(in the rows, 128 means zero)
Each row has a class, written after it.
147; 113; 123; 136; 137; 133; 113; 121; 128; 129; 132; 165; 118; 121; 99; 121; 123; 130; 140; 131; 132; 128; 120; 120; 146; 117; 138; 104; 114; 124; 138; 111; 126; 120; 153 | nosi
159; 93; 139; 187; 164; 93; 69; 83; 43; 160; 148; 161; 125; 70; 98; 74; 162; 116; 56; 106; 180; 171; 143; 135; 141; 110; 137; 99; 34; 78; 105; 174; 115; 161; 178 | Posar
114; 144; 120; 129; 120; 108; 142; 130; 150; 166; 128; 120; 157; 133; 94; 122; 125; 149; 126; 130; 121; 136; 137; 130; 123; 132; 133; 126; 114; 111; 137; 113; 122; 141; 108 | Dadal
138; 120; 117; 129; 120; 153; 118; 136; 132; 112; 142; 134; 131; 129; 116; 126; 118; 124; 128; 131; 120; 126; 140; 131; 138; 128; 131; 139; 127; 109; 132; 139; 118; 118; 145 | Posar
152; 132; 92; 180; 164; 81; 122; 110; 171; 135; 147; 147; 135; 126; 103; 112; 153; 118; 98; 132; 94; 59; 173; 143; 121; 93; 155; 111; 133; 167; 103; 74; 54; 107; 86 | nosi
122; 133; 117; 126; 139; 130; 152; 136; 129; 139; 119; 134; 143; 129; 118; 123; 110; 143; 131; 133; 134; 134; 136; 140; 125; 147; 139; 130; 87; 97; 147; 111; 139; 138; 122 | tutet
96; 192; 112; 158; 150; 116; 85; 139; 128; 163; 112; 85; 173; 158; 99; 108; 129; 153; 125; 99; 89; 149; 114; 94; 120; 178; 149; 97; 185; 123; 125; 144; 81; 108; 150 | Dadal
153; 142; 125; 135; 119; 138; 119; 126; 128; 131; 127; 154; 122; 130; 98; 129; 123; 119; 150; 126; 114; 122; 138; 122; 130; 128; 144; 114; 116; 136; 137; 115; 126; 132; 158 | nosi
115; 142; 124; 126; 133; 119; 151; 133; 154; 148; 135; 123; 160; 146; 100; 125; 116; 154; 142; 135; 119; 129; 133; 136; 120; 139; 138; 135; 106; 100; 138; 89; 115; 130; 119 | Dadal
146; 125; 138; 135; 109; 125; 123; 132; 133; 137; 124; 134; 91; 132; 110; 123; 124; 129; 130; 121; 144; 110; 132; 125; 116; 111; 115; 126; 131; 117; 140; 98; 121; 129; 144 | sutif
125; 125; 120; 127; 165; 129; 143; 126; 132; 121; 129; 142; 147; 119; 92; 118; 115; 140; 138; 133; 128; 136; 135; 130; 129; 145; 135; 138; 106; 113; 146; 131; 135; 132; 142 | nosi
116; 137; 125; 138; 137; 107; 124; 124; 158; 118; 122; 139; 146; 126; 119; 126; 113; 141; 133; 126; 133; 132; 121; 128; 136; 138; 132; 129; 96; 108; 136; 102; 122; 125; 129 | gek
86; 83; 127; 166; 229; 43; 74; 94; 115; 83; 76; 149; 166; 102; 216; 92; 107; 122; 122; 150; 202; 90; 86; 85; 152; 67; 169; 123; 122; 117; 88; 114; 89; 90; 58 | gek
108; 127; 110; 122; 147; 143; 154; 143; 142; 123; 129; 127; 154; 128; 110; 120; 104; 140; 142; 139; 111; 139; 138; 136; 120; 155; 135; 124; 93; 96; 148; 109; 136; 120; 138 | tutet
129; 122; 134; 127; 143; 114; 138; 121; 125; 133; 148; 132; 135; 129; 110; 136; 134; 121; 123; 133; 126; 151; 137; 128; 133; 136; 133; 134; 112; 120; 132; 135; 133; 136; 149 | dibil
139; 106; 123; 134; 125; 117; 130; 123; 134; 137; 157; 118; 113; 135; 113; 123; 139; 133; 111; 124; 131; 122; 146; 131; 131; 129; 131; 127; 129; 135; 125; 121; 106; 122; 164 | dibil
135; 131; 150; 132; 138; 141; 117; 121; 122; 120; 148; 144; 125; 134; 122; 133; 136; 136; 131; 118; 150; 110; 126; 124; 128; 137; 133; 121; 106; 101; 130; 88; 121; 111; 163 | pemit
134; 151; 110; 181; 126; 58; 83; 105; 50; 194; 56; 100; 178; 115; 165; 93; 132; 153; 92; 89; 225; 157; 179; 98; 120; 96; 186; 140; 126; 160; 95; 210; 100; 196; 119 | dibil
91; 172; 112; 157; 215; 111; 94; 100; 119; 132; 35; 190; 174; 112; 138; 116; 87; 153; 190; 145; 171; 184; 109; 97; 135; 78; 145; 134; 65; 108; 125; 140; 145; 121; 91 | bov
110; 123; 125; 126; 157; 142; 140; 126; 126; 109; 137; 130; 141; 127; 113; 121; 115; 126; 125; 141; 116; 144; 152; 128; 120; 150; 132; 154; 94; 105; 134; 141; 116; 130; 143 | Posar
97; 74; 68; 131; 177; 133; 156; 143; 179; 87; 136; 111; 199; 138; 116; 101; 78; 193; 106; 129; 129; 179; 150; 128; 131; 146; 129; 131; 122; 73; 124; 104; 62; 102; 115 | Posar
141; 164; 109; 165; 136; 91; 55; 101; 42; 205; 40; 133; 73; 100; 186; 97; 111; 97; 97; 129; 199; 129; 121; 106; 127; 130; 138; 80; 118; 140; 148; 217; 149; 180; 124 | bov
113; 132; 139; 120; 132; 132; 148; 128; 136; 125; 134; 127; 143; 125; 115; 131; 137; 135; 128; 132; 142; 142; 127; 124; 126; 160; 129; 132; 104; 103; 140; 109; 126; 128; 139 | pemit
81; 158; 117; 109; 112; 122; 189; 150; 194; 134; 104; 86; 117; 154; 115; 133; 148; 114; 108; 152; 65; 99; 177; 115; 99; 125; 115; 169; 178; 196; 131; 132; 95; 134; 30 | sutif
135; 132; 121; 131; 118; 149; 114; 127; 122; 116; 143; 131; 117; 126; 116; 130; 132; 117; 120; 132; 128; 137; 147; 126; 128; 127; 129; 134; 120; 126; 130; 144; 117; 127; 144 | Posar
124; 133; 126; 135; 159; 133; 138; 141; 147; 136; 121; 136; 150; 136; 111; 126; 133; 152; 137; 134; 133; 144; 121; 147; 134; 155; 141; 130; 106; 112; 129; 127; 122; 120; 145 | bov
121; 132; 136; 125; 135; 134; 138; 144; 136; 137; 115; 132; 138; 139; 111; 128; 111; 140; 134; 133; 125; 145; 117; 118; 122; 133; 129; 142; 110; 98; 134; 97; 132; 136; 139 | sutif
132; 139; 130; 141; 107; 102; 107; 116; 147; 116; 123; 138; 108; 119; 136; 128; 124; 130; 135; 109; 155; 95; 129; 128; 127; 120; 126; 131; 135; 133; 136; 119; 123; 128; 134 | gek
142; 154; 139; 133; 117; 120; 109; 123; 147; 114; 130; 139; 125; 129; 131; 135; 132; 129; 136; 116; 142; 122; 105; 126; 136; 126; 127; 127; 121; 119; 127; 103; 128; 121; 147 | gek
186; 123; 78; 149; 50; 142; 99; 116; 147; 182; 167; 185; 84; 95; 50; 142; 165; 107; 73; 123; 113; 173; 117; 157; 190; 88; 101; 107; 94; 111; 131; 128; 133; 170; 99 | Posar
119; 136; 117; 138; 144; 124; 127; 138; 141; 146; 111; 135; 138; 130; 109; 127; 118; 146; 133; 124; 127; 137; 129; 146; 127; 161; 138; 140; 110; 111; 136; 142; 136; 137; 141 | bov
124; 132; 125; 132; 137; 143; 139; 138; 132; 110; 142; 119; 136; 135; 141; 119; 124; 144; 136; 129; 133; 102; 149; 138; 108; 133; 143; 125; 122; 115; 140; 114; 127; 97; 148 | tutet
132; 146; 123; 134; 60; 129; 87; 157; 155; 160; 126; 130; 114; 141; 195; 141; 104; 135; 182; 170; 170; 107; 24; 116; 178; 133; 144; 98; 192; 91; 183; 124; 161; 59; 180 | Lonuv
82; 54; 82; 122; 211; 122; 142; 142; 166; 98; 118; 149; 169; 138; 60; 120; 111; 162; 120; 121; 108; 154; 118; 132; 179; 137; 135; 154; 123; 120; 79; 119; 78; 136; 66 | bov
154; 134; 130; 141; 98; 137; 114; 138; 133; 143; 125; 141; 108; 141; 131; 126; 128; 133; 124; 129; 136; 121; 111; 122; 133; 101; 137; 118; 133; 109; 128; 97; 123; 125; 148 | sutif
129; 141; 137; 129; 114; 130; 131; 138; 130; 145; 114; 127; 119; 136; 116; 127; 115; 129; 129; 138; 127; 142; 114; 118; 121; 130; 128; 135; 106; 97; 141; 104; 139; 139; 140 | sutif
136; 125; 128; 136; 134; 133; 119; 132; 139; 128; 127; 146; 110; 136; 110; 132; 129; 138; 141; 115; 132; 110; 139; 145; 125; 137; 133; 130; 124; 131; 125; 131; 126; 126; 151 | bov
85; 71; 110; 96; 132; 148; 132; 124; 138; 82; 161; 146; 123; 121; 139; 162; 98; 105; 125; 150; 133; 116; 183; 101; 117; 118; 126; 83; 146; 155; 136; 133; 141; 136; 122 | pemit
136; 131; 124; 127; 106; 127; 120; 133; 145; 153; 150; 132; 133; 142; 96; 131; 123; 149; 134; 123; 130; 112; 115; 137; 140; 118; 133; 128; 131; 97; 136; 105; 134; 124; 128 | Dadal
68; 123; 185; 118; 194; 141; 118; 93; 111; 129; 157; 139; 133; 105; 117; 124; 161; 147; 105; 123; 160; 129; 192; 103; 80; 113; 104; 135; 66; 152; 134; 145; 160; 101; 153 | pemit
122; 127; 128; 133; 127; 109; 134; 125; 149; 134; 158; 127; 134; 128; 109; 125; 130; 134; 133; 125; 139; 125; 136; 136; 128; 125; 107; 126; 128; 130; 128; 126; 116; 120; 150 | Lonuv
116; 148; 132; 131; 146; 117; 121; 124; 148; 119; 121; 138; 144; 124; 140; 130; 116; 137; 135; 126; 136; 121; 119; 129; 128; 138; 126; 142; 104; 116; 139; 111; 134; 125; 132 | gek
137; 126; 113; 130; 111; 130; 127; 138; 130; 132; 132; 125; 125; 129; 125; 125; 115; 129; 123; 120; 126; 112; 144; 135; 119; 135; 134; 109; 124; 112; 139; 118; 135; 123; 133 | tutet
154; 127; 127; 139; 115; 121; 111; 123; 125; 142; 124; 164; 117; 125; 110; 127; 123; 126; 137; 119; 131; 105; 131; 125; 139; 115; 144; 122; 129; 132; 139; 127; 139; 133; 139 | nosi
150; 136; 121; 140; 195; 144; 146; 146; 147; 136; 88; 145; 216; 131; 125; 98; 138; 159; 153; 163; 175; 130; 122; 133; 166; 60; 150; 100; 74; 109; 119; 77; 95; 79; 74 | tutet
54; 77; 113; 146; 215; 130; 91; 117; 146; 89; 165; 111; 104; 133; 73; 121; 142; 129; 110; 154; 121; 120; 153; 114; 137; 134; 135; 101; 124; 152; 119; 144; 97; 66; 120 | bov
107; 116; 125; 118; 85; 141; 53; 137; 126; 164; 158; 157; 124; 164; 77; 181; 89; 101; 128; 132; 106; 109; 119; 102; 189; 98; 158; 116; 133; 129; 116; 171; 205; 149; 144 | Lonuv
109; 128; 120; 126; 150; 134; 143; 133; 130; 118; 124; 133; 152; 134; 121; 123; 106; 138; 135; 138; 119; 138; 137; 128; 122; 138; 146; 127; 84; 95; 136; 109; 140; 121; 123 | tutet
143; 125; 167; 159; 223; 87; 143; 118; 127; 130; 138; 117; 216; 90; 59; 86; 174; 143; 130; 146; 222; 113; 130; 153; 143; 114; 140; 145; 36; 53; 123; 97; 116; 93; 133 | pemit
51; 80; 145; 144; 242; 131; 55; 85; 91; 71; 150; 214; 155; 70; 142; 110; 115; 110; 128; 141; 102; 201; 80; 74; 156; 105; 122; 61; 84; 99; 118; 181; 172; 94; 193 | gek
128; 130; 134; 126; 118; 127; 130; 142; 132; 144; 118; 126; 121; 142; 116; 133; 108; 135; 123; 125; 126; 129; 125; 122; 117; 135; 127; 146; 117; 101; 135; 99; 136; 145; 133 | sutif
111; 127; 126; 127; 151; 123; 138; 134; 149; 132; 115; 136; 136; 134; 102; 135; 122; 148; 142; 123; 135; 134; 144; 142; 120; 151; 135; 146; 108; 127; 129; 135; 133; 135; 129 | bov
123; 132; 134; 133; 123; 145; 103; 126; 123; 105; 144; 129; 115; 136; 114; 129; 119; 112; 132; 129; 110; 121; 151; 118; 119; 135; 136; 138; 123; 118; 132; 141; 123; 108; 156 | Posar
136; 130; 124; 128; 112; 140; 120; 124; 124; 112; 141; 130; 104; 126; 123; 131; 127; 116; 122; 122; 128; 128; 149; 127; 118; 139; 122; 140; 136; 125; 134; 146; 116; 132; 146 | Posar
118; 135; 125; 131; 144; 125; 134; 134; 139; 144; 106; 137; 137; 135; 125; 131; 125; 152; 133; 124; 142; 142; 135; 139; 122; 147; 140; 142; 108; 129; 127; 140; 132; 141; 131 | bov
67; 105; 104; 144; 178; 81; 138; 129; 136; 116; 139; 90; 128; 64; 51; 105; 146; 117; 131; 116; 135; 144; 165; 151; 88; 205; 99; 165; 126; 135; 144; 190; 125; 139; 145 | bov
90; 50; 84; 133; 222; 128; 126; 121; 168; 86; 169; 120; 160; 113; 47; 95; 121; 168; 98; 142; 156; 177; 139; 115; 150; 100; 104; 58; 87; 87; 120; 80; 82; 64; 107 | tutet
104; 127; 112; 124; 150; 143; 142; 134; 119; 119; 126; 129; 148; 123; 120; 120; 99; 130; 135; 138; 112; 140; 151; 130; 114; 148; 140; 122; 84; 104; 145; 127; 144; 131; 134 | tutet
137; 132; 140; 137; 104; 129; 118; 135; 139; 135; 126; 120; 107; 143; 112; 122; 134; 135; 123; 127; 138; 121; 127; 115; 119; 105; 131; 128; 126; 117; 126; 95; 118; 116; 142 | sutif
139; 139; 119; 136; 115; 140; 137; 135; 139; 134; 139; 132; 130; 132; 116; 124; 131; 129; 132; 133; 123; 109; 151; 138; 119; 124; 147; 107; 102; 125; 131; 102; 122; 119; 150 | tutet
114; 115; 134; 123; 136; 136; 146; 128; 138; 117; 146; 132; 141; 126; 108; 130; 128; 135; 130; 129; 133; 132; 138; 128; 124; 159; 128; 125; 99; 100; 138; 95; 116; 122; 148 | pemit
142; 139; 138; 135; 100; 99; 125; 116; 142; 144; 158; 126; 91; 142; 134; 135; 129; 123; 121; 117; 148; 102; 135; 135; 119; 127; 109; 114; 142; 135; 135; 119; 119; 127; 153 | Lonuv
147; 123; 128; 130; 122; 128; 130; 130; 143; 140; 163; 132; 121; 136; 92; 136; 141; 129; 126; 121; 118; 125; 136; 135; 140; 134; 130; 127; 137; 126; 132; 128; 125; 122; 181 | dibil
138; 115; 123; 141; 136; 125; 113; 132; 131; 139; 117; 137; 114; 125; 110; 119; 128; 135; 135; 124; 151; 107; 137; 145; 133; 130; 136; 124; 114; 128; 126; 135; 123; 124; 145 | bov
146; 145; 134; 134; 123; 127; 131; 128; 142; 128; 125; 138; 101; 137; 111; 136; 151; 131; 138; 117; 141; 118; 133; 147; 125; 138; 130; 132; 134; 141; 122; 132; 118; 130; 137 | bov
124; 108; 122; 135; 145; 126; 114; 129; 138; 127; 130; 138; 117; 129; 108; 128; 126; 138; 130; 120; 143; 113; 152; 138; 122; 130; 135; 118; 123; 138; 119; 138; 122; 123; 151 | bov
154; 124; 120; 133; 112; 113; 136; 125; 136; 148; 141; 132; 136; 127; 106; 129; 132; 134; 124; 121; 141; 149; 139; 134; 136; 125; 132; 123; 117; 119; 131; 123; 120; 140; 161 | dibil
